Below are the code and all the weights of a small trained network. Each question names an input and a class and asks about switching units off, where a switched-off unit gives its printed mean instead of its output.

import numpy as np


def w(rows, s, z=0):
    codes = np.array(rows[::2]) - 128.0
    scale = np.full(codes.shape[1], s)
    scale[-1] = z or s
    return codes * scale


def norm(h):
    return h / np.sqrt((h * h).mean(-1, keepdims=True) + 1e-5)


def f(y):
    return y / 2 * (1 + np.tanh(0.7978845608 * (y + 0.044715 * y**3)))


def log_softmax(a):
    a = a - a.max(-1, keepdims=True)
    return a - np.log(np.exp(a).sum(-1, keepdims=True))


def net(x, mask):
    res = np.array(x, float).reshape(1, 7) / 4 @ E
    u = 0
    for l in range(3):
        y = f(norm(res) @ A[l][:, :-1].T + A[l][:, -1])
        res = res + np.where(mask[u : u + 6], y, B[l][:, -1]) @ B[l][:, :-1]
        u += 6
    return log_softmax(norm(res)[-1] @ U[:, :-1].T + U[:, -1])


A, B = {}, {}
E = w([
[122,126,120,116,146,121,121,137,134],'x0',
[128,130,134,132,116,133,136,121,124],'x1',
[140,129,134,130,123,131,135,126,135],'x2',
[134,127,125,122,129,121,128,133,136],'x3',
[139,25,68,74,115,148,163,43,129],'x4',
[110,159,52,116,97,255,65,184,178],'x5',
[189,197,107,67,137,105,76,42,81],'x6',
],0.0057)
A[0] = w([
[124,70,2,173,98,233,99,147,165,2],'L0N1',
[152,128,124,127,163,153,64,159,144,86],'L0N2',
[132,139,117,145,127,94,173,156,104,8],'L0N3',
[141,119,88,112,173,69,114,137,212,112],'L0N4',
[133,229,29,118,101,230,93,156,156,65],'L0N5',
[155,223,112,74,140,94,93,91,104,112],'L0N6',
],0.0046,0.0029)
B[0] = w([
[78,138,57,109,80,145,205,120,165,211],'L0N1',
[96,150,161,130,90,146,147,90,163,132],'L0N2',
[154,192,90,103,130,135,34,81,129,103],'L0N3',
[140,103,88,187,110,114,103,133,106,124],'L0N4',
[117,89,254,93,110,93,29,102,168,252],'L0N5',
[210,177,174,151,144,174,175,104,58,201],'L0N6',
],0.0063,0.0035)
A[1] = w([
[173,147,129,89,136,77,188,58,110,161],'L1N1',
[86,184,187,203,141,78,125,211,145,59],'L1N2',
[69,120,146,122,88,169,110,179,237,103],'L1N3',
[143,225,172,88,96,185,75,254,178,136],'L1N4',
[103,134,132,102,201,85,88,125,148,252],'L1N5',
[153,177,58,125,107,237,103,134,171,112],'L1N6',
],0.0058,0.0025)
B[1] = w([
[73,128,61,158,188,193,62,184,157,220],'L1N1',
[110,165,66,133,72,70,179,59,220,223],'L1N2',
[167,169,1,183,121,156,175,179,67,233],'L1N3',
[119,88,188,247,142,149,62,119,34,255],'L1N4',
[178,138,194,163,23,169,188,82,126,171],'L1N5',
[74,138,184,45,151,165,106,102,175,175],'L1N6',
],0.0061,0.0048)
A[2] = w([
[98,1,131,102,121,146,184,185,147,39],'L2N1',
[153,227,165,198,163,63,155,158,105,50],'L2N2',
[88,101,134,97,128,195,10,123,131,100],'L2N3',
[90,81,101,218,151,82,177,143,208,46],'L2N4',
[169,83,58,103,205,118,157,70,114,5],'L2N5',
[137,149,131,35,148,158,108,26,159,40],'L2N6',
],0.0072,0.0023)
B[2] = w([
[193,67,173,88,197,145,73,133,91,212],'L2N1',
[137,105,63,2,169,147,152,161,168,248],'L2N2',
[149,142,145,97,155,59,167,99,154,216],'L2N3',
[80,141,173,98,66,79,104,97,126,253],'L2N4',
[141,170,113,229,114,117,173,144,109,198],'L2N5',
[54,139,138,143,58,57,161,154,174,188],'L2N6',
],0.0096,0.0048)
U = w([
[76,147,130,47,47,40,174,101,211,254],'0',
[186,186,65,21,227,139,159,184,133,63],'1',
[83,160,103,217,54,182,96,206,133,93],'2',
[175,183,216,116,151,161,36,92,126,176],'3',
[156,14,192,125,160,84,98,130,60,78],'4',
[164,160,72,226,152,85,215,98,107,86],'5',
[118,37,62,60,117,248,152,139,161,8],'6',
],0.015,0.0015)

Each question gives the input, the list of numbers given to net, and the class t.
The units are the neurons (one row each of A and B). Each row of codes is followed by its name. A weight is (code - 128) times the scale printed after its matrix; where a second scale follows, it is the last column's (A, B and U).
mask holds one flag per neuron, layer by layer. A switched-off neuron (its flag False) gives its mean, the last column of its row in B, instead of its output. The means were averaged over made-up inputs and are rounded, as every weight is.
A unit's drop is (log p(t) with every unit on - log p(t) with that unit switched off) / (log p(t) with every unit on - log p(t) with every unit switched off).
The circuit of an input: a set's keep is (log p(t) with only the set's units on - log p(t) with every unit switched off) / (log p(t) with every unit on - log p(t) with every unit switched off). Starting from the 12 units with the biggest drops (on a tie, the unit counted first), units are removed one at a time, each time the one whose removal leaves the highest keep (on an exact tie, the one counted first), for as long as the keep stays at least 0.8.
units of the circuit, in order: the units of the circuit, biggest drop first
top k neurons: the k neurons with the biggest drops, biggest first
k most important neurons of layer l: the k neurons of layer l with the biggest drops, biggest first
drop when u is switched off: that unit's drop, to one decimal
input [-4,-4,-1,1,0,3,4], class 3: units of the circuit, in order	(L0N5)
input [1,-2,-6,-1,3,0,-1], class 4: top 3 neurons	(L2N1; L1N2; L2N2)
input [-8,3,7,-2,5,-1,4], class 5: units of the circuit, in order	(L0N5; L2N5)
input [0,-6,4,7,3,0,5], class 5: top 3 neurons	(L2N5; L0N5; L0N6)
input [7,2,4,-1,-7,-1,-7], class 0: 2 most important neurons of layer 2	(L2N4; L2N2)
input [-5,8,1,-8,8,0,-5], class 4: top 2 neurons	(L2N1; L2N2)
input [6,-7,-3,2,7,5,1], class 0: top 2 neurons	(L2N6; L1N6)
input [-1,-4,-8,7,-6,0,4], class 1: top 3 neurons	(L2N2; L0N6; L2N4)
input [0,-3,-5,6,-4,0,6], class 1: top 2 neurons	(L2N2; L0N6)
input [7,0,1,4,-5,0,-5], class 0: top 3 neurons	(L1N2; L2N4; L2N2)
input [-5,-8,-1,-7,0,6,4], class 3: top 4 neurons	(L1N4; L0N5; L1N2; L2N2)
input [4,-6,8,-7,2,1,0], class 6: top 2 neurons	(L1N2; L0N1)
input [-4,6,7,-7,0,7,3], class 3: 2 most important neurons of layer 1	(L1N4; L1N2)
input [4,-2,-7,1,3,5,8], class 0: units of the circuit, in order	(L2N6)
input [7,4,8,0,0,-4,8], class 1: top 3 neurons	(L0N6; L2N2; L1N2)
input [-7,-3,5,1,1,-2,-7], class 4: top 3 neurons	(L2N1; L2N6; L2N2)
input [-2,-2,-2,0,-7,-2,0], class 0: 2 most important neurons of layer 2	(L2N1; L2N2)
input [0,-1,4,-8,1,0,-2], class 4: 2 most important neurons of layer 1	(L1N2; L1N1)
input [-4,-7,-4,-2,-8,0,-1], class 0: 2 most important neurons of layer 2	(L2N2; L2N5)
input [2,-2,6,8,8,-2,6], class 5: units of the circuit, in order	(L2N5)
input [4,5,-3,-1,4,-1,-7], class 4: drop when L2N1 is switched off	0.8
input [-1,7,5,-2,-7,-8,6], class 1: drop when L2N2 is switched off	0.2
